Below is a small trained network, with its code and all its weights. Each question gives an input and a class and asks what happens when units are switched off, that is, made to give their printed mean instead of their output.

import numpy as np


def w(rows, s, z=0):
    codes = np.array(rows[::2]) - 128.0
    scale = np.full(codes.shape[1], s)
    scale[-1] = z or s
    return codes * scale


def f(y):
    return y / 2 * (1 + np.tanh(0.7978845608 * (y + 0.044715 * y**3)))


def log_softmax(a):
    a = a - a.max(-1, keepdims=True)
    return a - np.log(np.exp(a).sum(-1, keepdims=True))


def net(x, mask):
    res = np.array(x, float).reshape(1, 7) / 4 @ E
    y = f(res @ A[0][:, :-1].T + A[0][:, -1])
    res = res + np.where(mask, y, B[0][:, -1]) @ B[0][:, :-1]
    return log_softmax(res[-1] @ U[:, :-1].T + U[:, -1])


A, B = {}, {}
E = w([
[213,57,126,164,160,87,91,75,7,20,122],'x0',
[136,121,116,142,125,137,122,153,133,123,149],'x1',
[135,118,116,143,129,135,121,145,133,133,139],'x2',
[132,136,102,127,144,148,99,135,119,142,112],'x3',
[85,82,21,28,146,97,238,203,79,157,112],'x4',
[121,118,108,143,126,133,113,122,124,148,122],'x5',
[178,130,171,178,70,169,175,214,94,147,6],'x6',
],0.014)
A[0] = w([
[88,154,78,88,71,143,167,159,147,158,124,96],'N0',
[155,58,110,120,175,92,148,125,45,78,113,47],'N1',
[177,140,157,153,26,171,163,170,77,149,54,153],'N2',
[83,125,102,120,152,158,114,105,108,162,126,143],'N3',
[98,113,145,134,115,148,135,173,143,121,73,79],'N4',
[112,119,148,110,91,110,127,170,111,169,95,85],'N5',
[170,85,201,190,131,149,40,70,88,49,124,131],'N6',
[144,39,97,109,129,115,158,134,60,91,128,64],'N7',
[149,51,88,86,179,94,182,140,54,122,128,74],'N8',
[187,127,155,183,50,150,177,186,114,138,1,158],'N9',
[125,88,105,136,126,96,119,81,151,138,184,254],'N10',
[174,145,187,124,179,100,93,107,129,136,135,167],'N11',
[132,143,100,131,132,126,145,163,167,164,152,193],'N12',
[111,130,78,53,128,137,160,167,168,191,130,191],'N13',
[117,194,178,156,60,190,86,100,225,150,146,230],'N14',
[113,224,171,160,123,155,107,129,238,170,135,252],'N15',
[167,127,123,107,172,114,49,96,132,97,151,238],'N16',
[78,139,126,62,163,134,182,173,176,188,124,169],'N17',
],0.011,0.008)
B[0] = w([
[96,95,178,93,107,139,156,201,113,177,154,193],'N0',
[118,149,84,130,108,180,60,109,115,85,68,194],'N1',
[144,110,129,160,67,141,140,218,72,156,72,224],'N2',
[142,108,117,118,138,130,139,148,170,116,142,153],'N3',
[87,115,103,157,109,169,152,209,100,173,101,160],'N4',
[81,109,136,129,124,136,119,172,88,148,109,159],'N5',
[240,247,164,190,153,140,190,132,85,215,188,251],'N6',
[114,132,88,125,110,159,88,121,132,85,55,181],'N7',
[78,106,80,57,138,139,57,102,169,74,57,197],'N8',
[147,109,122,177,58,203,181,240,53,165,37,246],'N9',
[98,177,148,102,158,118,107,40,157,124,168,194],'N10',
[128,172,108,144,133,165,101,82,81,149,163,179],'N11',
[103,96,158,93,97,98,137,140,167,125,149,176],'N12',
[139,87,181,127,147,61,167,121,170,134,183,221],'N13',
[102,88,45,131,90,142,69,123,124,41,2,245],'N14',
[82,112,58,69,130,139,72,84,128,32,56,247],'N15',
[128,176,116,126,131,106,97,47,157,120,194,209],'N16',
[128,51,183,126,178,83,207,138,141,141,183,223],'N17',
],0.0098,0.026)
U = w([
[61,124,82,68,140,118,48,24,198,38,92,253],'0',
[89,98,71,124,53,183,90,152,85,80,15,106],'1',
[158,198,143,162,144,125,111,44,106,181,245,115],'2',
[235,172,177,222,101,168,170,137,78,223,108,51],'3',
[97,74,182,88,194,31,193,92,187,147,225,157],'4',
[88,84,192,109,80,123,213,206,121,254,131,46],'5',
],0.0082,0.0034)

Each question gives the input, the list of numbers given to net, and the class t.
The units are the neurons (one row each of A and B). Each row of codes is followed by its name. A weight is (code - 128) times the scale printed after its matrix; where a second scale follows, it is the last column's (A, B and U).
mask holds one flag per neuron, in row order. A switched-off neuron (its flag False) gives its mean, the last column of its row in B, instead of its output. The means were averaged over made-up inputs and are rounded, as every weight is.
A unit's drop is (log p(t) with every unit on - log p(t) with that unit switched off) / (log p(t) with every unit on - log p(t) with every unit switched off).
The circuit of an input: a set's keep is (log p(t) with only the set's units on - log p(t) with every unit switched off) / (log p(t) with every unit on - log p(t) with every unit switched off). Starting from the 12 units with the biggest drops (on a tie, the unit counted first), units are removed one at a time, each time the one whose removal leaves the highest keep (on an exact tie, the one counted first), for as long as the keep stays at least 0.8.
units of the circuit, in order: the units of the circuit, biggest drop first
k most important neurons: the k neurons with the biggest drops, biggest first
drop when u is switched off: that unit's drop, to one decimal
input [0,8,5,4,-6,1,-6], class 0: most important neuron	[N14]
input [8,-8,-7,-5,1,7,-8], class 0: 2 most important neurons	[N8; N1]
input [-7,-3,-5,0,4,5,0], class 4: units of the circuit, in order	[N9; N13]
input [0,-4,7,-6,4,3,-1], class 4: units of the circuit, in order	[N14; N9]
input [0,2,7,7,5,2,2], class 5: 2 most important neurons	[N14; N15]
input [1,-1,7,7,-7,5,-2], class 2: 2 most important neurons	[N6; N8]
input [-8,-7,-4,8,-1,-6,-1], class 0: 3 most important neurons	[N15; N9; N14]
input [-7,-8,0,-2,1,0,0], class 4: 2 most important neurons	[N17; N9]
input [0,-4,-6,-3,7,-4,2], class 5: 3 most important neurons	[N14; N15; N17]
input [-5,3,6,6,0,6,-5], class 0: 3 most important neurons	[N15; N6; N14]
input [-8,6,8,3,1,-7,2], class 5: 2 most important neurons	[N17; N13]
input [-6,-4,4,-8,7,-8,1], class 5: 2 most important neurons	[N0; N16]
input [7,6,-3,6,0,-8,5], class 3: drop when N6 is switched off	1.2
input [7,4,-6,4,-1,7,2], class 3: drop when N6 is switched off	0.7
input [7,3,3,-3,-5,1,1], class 3: units of the circuit, in order	[N6]
input [4,-6,-2,-2,-3,-8,-1], class 2: drop when N9 is switched off	0.1
